Each row has a name. Each piece below is followed by the name of the row it came from, unless a question asks for something else. Each question is about the rows just above it. Places in a row count from 1.

madi: [ 93 157 140 163 166 163 143]
peb: [ 91 158 151 166  96 107 160]
Rola: [ 91 158 151 166  96 107 148]
Zer: [124  97 166 130 167 163 161]
Go on from [ 97 166 130] to the end of its row.
[167 163 161]
The rest of the row after [167 163]:
[161]

kud: [154 148 161 130 128 131 132 141 143 132 114  90  83 102  99 123 130 145
 149]
difo: [141 142 138 157 148 149 102  98 117 129 141 147 155 147 160 139 124 133
 129]
Kozo: [127 139 140 142 122 104  78  96  99 111 128 137 147 152 150 155 151 122
 133]
kivu: [122 134 128 139 141 140 120 103  78  98  98 113 128 139 146 153 148 156
 148]
vegin: [141 144 133 115  90  81 102  99 121 131 143 148 155 147 161 134 127 130
 132]
nidet: [129 136 141 143 128 110  82  89 102 103 126 132 145 149 152 150 159 125
 132]
vop: [146 153 149 158 145 123 133 128 141 141 140 119 100  77 100  97 115 127
 139]
Dop: [ 78 101  98 117 129 141 147 153 148 160 143 124 134 129 141 142 138 118
  98]
deme: [139 146 153 148 157 149 122 133 127 140 141 141 121 103  78  98  98 112
 128]
Where does [140 146 153 148 157 149 122 133 127 140 141 141 121 103  78  98  98 112
 128] differ from deme, and what was there?
1, [139]
Where does [ 81 102] start? Give its row and place.
vegin, 6
which: [148 157 149]
deme
The rest of the row after [145 123 133]:
[128 141 141 140 119 100  77 100  97 115 127 139]
One entry of Kozo was changed: [127 139 140 142 122 104  78  96  99 111 128 137 147 152 150 155 152 122
 133]. Where, and from what?
17, [151]
which: [143 148 155]
vegin

nad: [111  80  89 171  84 155 114 112 127 142 118  88 105 147  99 143 112 109
  80]
vemop: [ 80 102 131 136 148 118  90 161 120  88 103  85 116 125 130 115 174 116
 143]
Sabe: [ 90 154  91  88 150 155 131  79  84 167 130 164  99  77 105  84 165 125
 157]
Mup: [100 143 112 109  80  89 171 142 146  90  79 105 179 112 137 119  94 150
  88]
One entry of Mup was changed: [100 143 112 109  80  89 171 142 146  90  79 105 179 112 137 119  95 150
  88]. Where, and from what?
17, [94]
[ 99 143 112 109  80] is in which row?
nad
[171 142 146  90  79 105] begins in row and place
Mup, 7
[109  80  89 171] begins in row and place
Mup, 4

Toz: [178 135 115 112 121 127]
Ronol: [171 141 112 119 116 127]
gapo: [176 133 117 110 123 127]
dalak: [176 133 117 109 123 127]
Duf: [177 133 117 118 116 127]
Fanu: [177 134 116 110 122 127]
veva: [162 149 109 129 111 128]
somi: [176 137 114 113 119 127]
Where does [110 123 127] start? Give its row and place.
gapo, 4
Where do [149 109 129] appear?
veva
Where do [112 119 116] appear?
Ronol
The rest of the row after [176 133 117 110 123]:
[127]
After [109 123], its row goes on with
[127]

boge: [157 107 123 149 144  95 149]
Lem: [162 140 139 127  94 127 121]
bekeb: [129 157 107 123 148 144 129]
Diso: [123 129 107 157  95 160 106]
One entry of bekeb was changed: [129 158 107 123 148 144 129]. Where, and from what?
2, [157]
[123 129 107 157] begins in row and place
Diso, 1
which: [162 140 139 127  94 127]
Lem
Among the named rows, does one hold [160  95 157 107] next to each other, in this order?
no
[157 107 123 148 144] begins in row and place
bekeb, 2
Where does [163 140 139 127  94 127 121] differ from Lem, and what was there?
1, [162]

Dazab: [126 114 142 145]
zuro: [126 114 141 114]
pagu: [115 167 107 145]
Gepa: [120 107 155 138]
duzun: [109 146 135 151]
Lomez: [103 170 146 128]
One entry of pagu was changed: [114 167 107 145]. Where, and from what?
1, [115]
The rest of the row after [126 114 141]:
[114]
Among the named rows, does one hold [120 107 155 138] next to each other, in this order?
yes
Where does [115 167 107 146] differ from pagu, and what was there?
4, [145]
Changed Lomez: [103 171 146 128]. Place and old value:
2, [170]

lisor: [150 144 111  92 109 128 106]
gik: [112  92 109 128  92 111 121]
Dila: [150 144 111  92 109  74 106]
Does one of the named rows hold [128 109  92 111 144] side by side, in this order?
no
Row and place where [144 111  92 109 128] starts:
lisor, 2
Which row holds [150 144 111  92 109 128 106]?
lisor
Is [ 92 109] printed in one of the named rows, side by side and in this order?
yes
Row and place where [ 92 111 121] starts:
gik, 5
Where do [111  92 109 128] appear?
lisor
which: [111 121]
gik

turol: [ 83 123 104 127 157 129 135 121]
Tulug: [118 132 142 153 136 145 120 105]
gem: [144  95  83 122 104 137 132 122]
which: [142 153]
Tulug
One entry of gem was changed: [144  95  83 122 105 137 132 122]. Where, and from what?
5, [104]
Where does [ 83 122 104] start? Give its row and place.
gem, 3
which: [132 142]
Tulug
Does one of the named rows hold [127 104 123  83] side by side, in this order?
no

semo: [128 133 138 113 117 124 162 128 136 115 137 107 159 151 117 132 120 149
 106 125 142 137 130 138 140 119 118 112 109 111 141 169 137 115 129 115
 130 144 130 120 109 132 112 128 146 125]
lolag: [128 144 132 130  99 132 129 127 149 141 100 123 169  98 131 111 134 146
 109 112 133  91 175 125 127 125 116 123 164 149 113 135 135 122 147 127
 136 152 151 116 144 129 112 117 128 128]
pok: [139 122 105 131 125 128 121 137 117 115 157 139 121 117 142 126 146 133
 125 118 132 112 112 119 132 122 124 136 134 137 118 120 106 121 128 144
 132 130  99 132 129 126 149 106 128 121]
Zat: [139 137 130 138 104 120 114 140 112 109 100 122  94  78 117 170 129 154
 115 117 140 115 122 134 121 129 113 112 138 134 129 118 137 126 124 110
 132 130 114 128 122 120 140 127  97 121]
which: [128 144 132 130  99 132 129 126 149]
pok
Changed Zat: [139 137 130 138 104 120 114 140 112 109  99 122  94  78 117 170 129 154
 115 117 140 115 122 134 121 129 113 112 138 134 129 118 137 126 124 110
 132 130 114 128 122 120 140 127  97 121]. Place and old value:
11, [100]
Does one of the named rows hold [149 113 135 134] side by side, in this order?
no
Is [132 118 125] printed in one of the named rows, side by side and in this order?
no
which: [129 118 137 126 124]
Zat
Changed lolag: [128 144 132 130  99 132 129 127 149 141 100 123 169  98 131 111 134 146
 109 112 133  91 175 124 127 125 116 123 164 149 113 135 135 122 147 127
 136 152 151 116 144 129 112 117 128 128]. Place and old value:
24, [125]

mozez: [102 140 154 103]
Sed: [151 131 153 103]
bor: [145  87  85 178]
dogup: [ 93 146  87 174]
tuv: [151 131 160 100]
padi: [ 88 156 121 124]
Is [145  87  85 178] printed in one of the named rows, side by side and in this order?
yes
Row and place where [151 131 153] starts:
Sed, 1
Go on from [102 140] to the end of its row.
[154 103]
Where does [146  87] start? Give its row and place.
dogup, 2
Among the named rows, does one hold [103 154 140] next to each other, in this order?
no
The rest of the row after [140 154]:
[103]
which: [140 154 103]
mozez

